Below is a small trained network, with its code and all its weights. Each question gives an input and a target symbol and asks what happens when units are switched off, that is, made to give their printed mean instead of their output.

import numpy as np


def w(rows, s, z=0):
    codes = np.array(rows[::2]) - 128.0
    scale = np.full(codes.shape[1], s)
    scale[-1] = z or s
    return codes * scale


def f(y):
    return y / 2 * (1 + np.tanh(0.7978845608 * (y + 0.044715 * y**3)))


def softmax(a):
    e = np.exp(a - a.max(-1, keepdims=True))
    return e / e.sum(-1, keepdims=True)


def log_softmax(a):
    a = a - a.max(-1, keepdims=True)
    return a - np.log(np.exp(a).sum(-1, keepdims=True))


def net(x, mask):
    ids = ['ΓΔΩβζλμ'.index(c) for c in x.split()]
    T = len(ids)
    res = E[ids] + P[:T]
    u = 0
    for l in range(3):
        q, k, v = (res @ M[l].T for M in (Q, K, V))
        z = softmax(np.where(np.tri(T) > 0, q @ k.T / 3**0.5, -1e9)) @ v
        res = res + np.where(mask[u], z, O[l][:, -1]) @ O[l][:, :-1]
        u += 1
        y = f(res @ A[l][:, :-1].T + A[l][:, -1])
        res = res + np.where(mask[u : u + 4], y, B[l][:, -1]) @ B[l][:, :-1]
        u += 4
    return log_softmax(res[-1] @ U[:, :-1].T + U[:, -1])


Q, K, V, O, A, B = {}, {}, {}, {}, {}, {}
E = w([
[67,90,179,117,98,99,146,126,121,142],'Γ',
[138,250,62,97,98,170,201,208,179,119],'Δ',
[86,172,159,155,62,172,105,252,33,131],'Ω',
[91,73,107,117,60,155,156,166,115,70],'β',
[119,183,167,99,94,167,142,175,72,231],'ζ',
[152,144,159,212,156,114,112,174,162,139],'λ',
[49,234,166,150,90,211,49,157,143,193],'μ',
],0.019)
P = w([
[178,237,89,197,217,212,69,60,1,59],'0',
[164,180,215,114,130,146,88,70,116,134],'1',
[152,119,224,55,139,122,88,100,132,134],'2',
[148,117,205,71,114,100,96,124,113,158],'3',
[140,134,194,99,73,81,91,130,105,168],'4',
[181,105,192,87,124,33,117,158,165,202],'5',
],0.0065)
Q[0] = w([
[175,166,250,141,123,172,118,111,162,207],'0.h0',
[159,139,137,173,3,165,170,156,118,85],'0.h0',
[103,93,187,173,136,213,214,88,102,147],'0.h0',
],0.0066)
K[0] = w([
[125,115,254,184,153,156,94,213,40,159],'0.h0',
[151,124,126,129,92,169,157,195,124,67],'0.h0',
[103,71,160,161,137,176,117,96,130,206],'0.h0',
],0.0069)
V[0] = w([
[118,117,72,48,31,41,46,200,73,49],'0.h0',
[216,138,2,96,11,95,151,239,212,46],'0.h0',
[54,147,102,99,215,12,180,60,209,110],'0.h0',
],0.0046)
O[0] = w([
[144,109,173,123,181,116,221,254,163,114,117],'0.h0',
[95,58,134,93,139,151,103,205,183,218,88],'0.h0',
[144,215,48,163,169,242,119,133,144,189,2],'0.h0',
],0.0085,0.0092)
A[0] = w([
[134,64,135,181,155,201,125,107,229,69,19],'0.n0',
[179,94,208,90,175,132,58,166,254,232,8],'0.n1',
[142,160,71,106,83,139,92,65,173,113,12],'0.n2',
[155,202,110,110,125,175,167,25,92,254,113],'0.n3',
],0.0064,0.0016)
B[0] = w([
[160,114,134,121,93,178,126,118,78,164,110],'0.n0',
[99,109,158,140,50,134,106,140,114,167,196],'0.n1',
[70,154,96,91,76,77,119,162,170,44,112],'0.n2',
[152,141,169,5,85,106,181,66,78,59,252],'0.n3',
],0.011,0.0036)
Q[1] = w([
[83,153,81,82,55,118,1,167,154,112],'1.h0',
[55,46,137,105,174,92,110,143,159,122],'1.h0',
[121,148,151,100,135,138,171,150,158,151],'1.h0',
],0.0081)
K[1] = w([
[2,179,95,69,133,84,114,150,196,111],'1.h0',
[100,82,105,197,99,37,124,142,145,168],'1.h0',
[137,178,121,75,189,148,231,128,120,153],'1.h0',
],0.0069)
V[1] = w([
[122,111,236,151,127,229,73,116,78,187],'1.h0',
[53,104,70,190,137,134,167,122,165,195],'1.h0',
[100,108,253,93,111,162,82,148,73,183],'1.h0',
],0.0058)
O[1] = w([
[135,126,3,184,155,53,180,130,105,144,166],'1.h0',
[165,106,167,78,160,122,92,62,166,62,8],'1.h0',
[116,187,255,246,45,197,107,112,157,65,239],'1.h0',
],0.0094,0.012)
A[1] = w([
[160,222,123,161,126,157,255,153,187,155,134],'1.n0',
[184,109,125,168,134,240,213,58,132,9,3],'1.n1',
[119,114,94,5,97,80,195,37,66,89,162],'1.n2',
[31,90,112,150,165,133,145,189,112,90,24],'1.n3',
],0.0053,0.0044)
B[1] = w([
[182,175,11,141,135,73,112,161,137,102,254],'1.n0',
[88,74,183,76,140,172,97,130,108,176,119],'1.n1',
[187,126,191,154,115,84,194,117,161,62,151],'1.n2',
[103,153,128,140,89,109,87,130,122,94,126],'1.n3',
],0.011,0.0084)
Q[2] = w([
[156,198,194,201,55,105,162,117,103,67],'2.h0',
[61,198,148,210,111,84,170,217,143,187],'2.h0',
[98,110,73,2,238,164,75,99,169,151],'2.h0',
],0.008)
K[2] = w([
[177,175,175,93,99,189,76,254,181,167],'2.h0',
[63,114,149,68,78,181,105,194,153,50],'2.h0',
[83,125,185,190,226,83,74,11,75,115],'2.h0',
],0.0088)
V[2] = w([
[155,56,91,138,71,210,177,94,175,79],'2.h0',
[154,164,131,83,73,154,82,52,84,255],'2.h0',
[131,78,230,111,92,147,84,135,87,214],'2.h0',
],0.0068)
O[2] = w([
[105,125,81,227,5,91,163,99,144,84,43],'2.h0',
[109,139,110,127,146,111,167,121,48,109,110],'2.h0',
[152,129,138,55,128,56,51,96,131,142,1],'2.h0',
],0.014,0.0067)
A[2] = w([
[100,150,186,155,148,146,108,126,227,44,1],'2.n0',
[216,194,98,134,137,137,146,117,231,2,78],'2.n1',
[164,205,64,153,161,145,65,101,33,179,173],'2.n2',
[127,39,96,194,121,255,105,179,158,124,86],'2.n3',
],0.0074,0.0036)
B[2] = w([
[205,165,104,119,125,111,174,144,74,168,176],'2.n0',
[213,74,253,135,146,151,109,72,103,47,184],'2.n1',
[116,85,71,84,148,120,33,137,171,102,255],'2.n2',
[107,170,129,146,107,93,157,15,91,140,220],'2.n3',
],0.011,0.0089)
U = w([
[122,118,243,145,199,173,139,64,79,87,186],'Γ',
[134,162,4,194,97,149,159,181,148,202,139],'Δ',
[169,78,199,132,139,137,67,204,110,133,61],'Ω',
[185,47,100,155,29,131,40,92,134,100,147],'β',
[242,144,33,86,122,50,124,119,2,132,54],'ζ',
[176,50,80,225,192,111,69,167,133,97,253],'λ',
[74,186,167,134,136,152,28,99,163,61,16],'μ',
],0.0065,0.0053)

Each question gives the input, a string of symbols that net reads in full, and the target symbol t.
The units are the heads (3 rows each of Q, K, V and O) and the neurons (one row each of A and B). Each row of codes is followed by its name. A weight is (code - 128) times the scale printed after its matrix; where a second scale follows, it is the last column's (O, A, B and U).
mask holds one flag per unit, layer by layer, with each layer's heads first. A switched-off unit (its flag False) gives its mean, the last column of its rows in O or B, instead of its output. The means were averaged over made-up inputs and are rounded, as every weight is.
A unit's drop is (log p(t) with every unit on - log p(t) with that unit switched off) / (log p(t) with every unit on - log p(t) with every unit switched off).
The circuit of an input: a set's keep is (log p(t) with only the set's units on - log p(t) with every unit switched off) / (log p(t) with every unit on - log p(t) with every unit switched off). Starting from the 12 units with the biggest drops (on a tie, the unit counted first), units are removed one at a time, each time the one whose removal leaves the highest keep (on an exact tie, the one counted first), for as long as the keep stays at least 0.8.
circuit, biggest first: the units of the circuit, biggest drop first
top k neurons: the k neurons with the biggest drops, biggest first
top k neurons in layer l: the k neurons of layer l with the biggest drops, biggest first
input ζ μ Ω Γ ζ Δ, target Γ: top neuron : [2.n1]
input Ω Δ ζ Ω ζ Ω, target Δ: top 3 neurons : [2.n0 2.n1 1.n0]
input β ζ Γ, target β: circuit, biggest first : [0.h0 2.h0]
input Ω ζ β ζ ζ ζ, target β: circuit, biggest first : [2.h0 0.h0]
input β ζ λ λ λ, target β: circuit, biggest first : [0.h0 2.h0]
input Δ ζ λ, target Γ: circuit, biggest first : [2.h0 2.n1]
input Γ Δ ζ ζ μ, target Γ: circuit, biggest first : [1.n0 2.h0 2.n3]
input Δ Δ Δ Δ Δ ζ, target Γ: top 2 neurons : [1.n0 2.n2]
input Ω ζ ζ μ ζ μ, target Ω: circuit, biggest first : [2.h0 0.h0 2.n0]
input ζ μ ζ Δ μ, target Δ: top 2 neurons in layer 0 : [0.n2 0.n3]
input Δ β μ λ Δ, target β: top 4 neurons : [0.n1 1.n0 0.n3 1.n2]
input ζ ζ Δ λ Ω μ, target Γ: circuit, biggest first : [1.n0 2.n3 2.h0]
input β Δ Δ, target β: circuit, biggest first : [0.h0 1.h0 2.h0]
input Δ Ω Δ λ, target Ω: top 2 neurons : [0.n1 2.n3]
input Ω ζ λ λ Δ Δ, target Ω: circuit, biggest first : [0.h0 1.h0]
input μ β Ω ζ Δ Ω, target Δ: top 2 neurons in layer 2 : [2.n1 2.n0]
input ζ λ Ω ζ Δ, target Γ: top neuron in layer 1 : [1.n0]
input Ω μ ζ ζ ζ λ, target Ω: circuit, biggest first : [0.h0 2.h0 2.n3]
input ζ ζ Δ ζ λ, target Γ: top 3 neurons in layer 2 : [2.n1 2.n3 2.n2]
input Γ ζ ζ ζ, target ζ: circuit, biggest first : [2.h0]
input ζ Δ μ μ, target Δ: top 3 neurons : [2.n1 1.n0 2.n0]
input β Γ μ, target β: top 3 neurons : [1.n0 2.n1 2.n0]
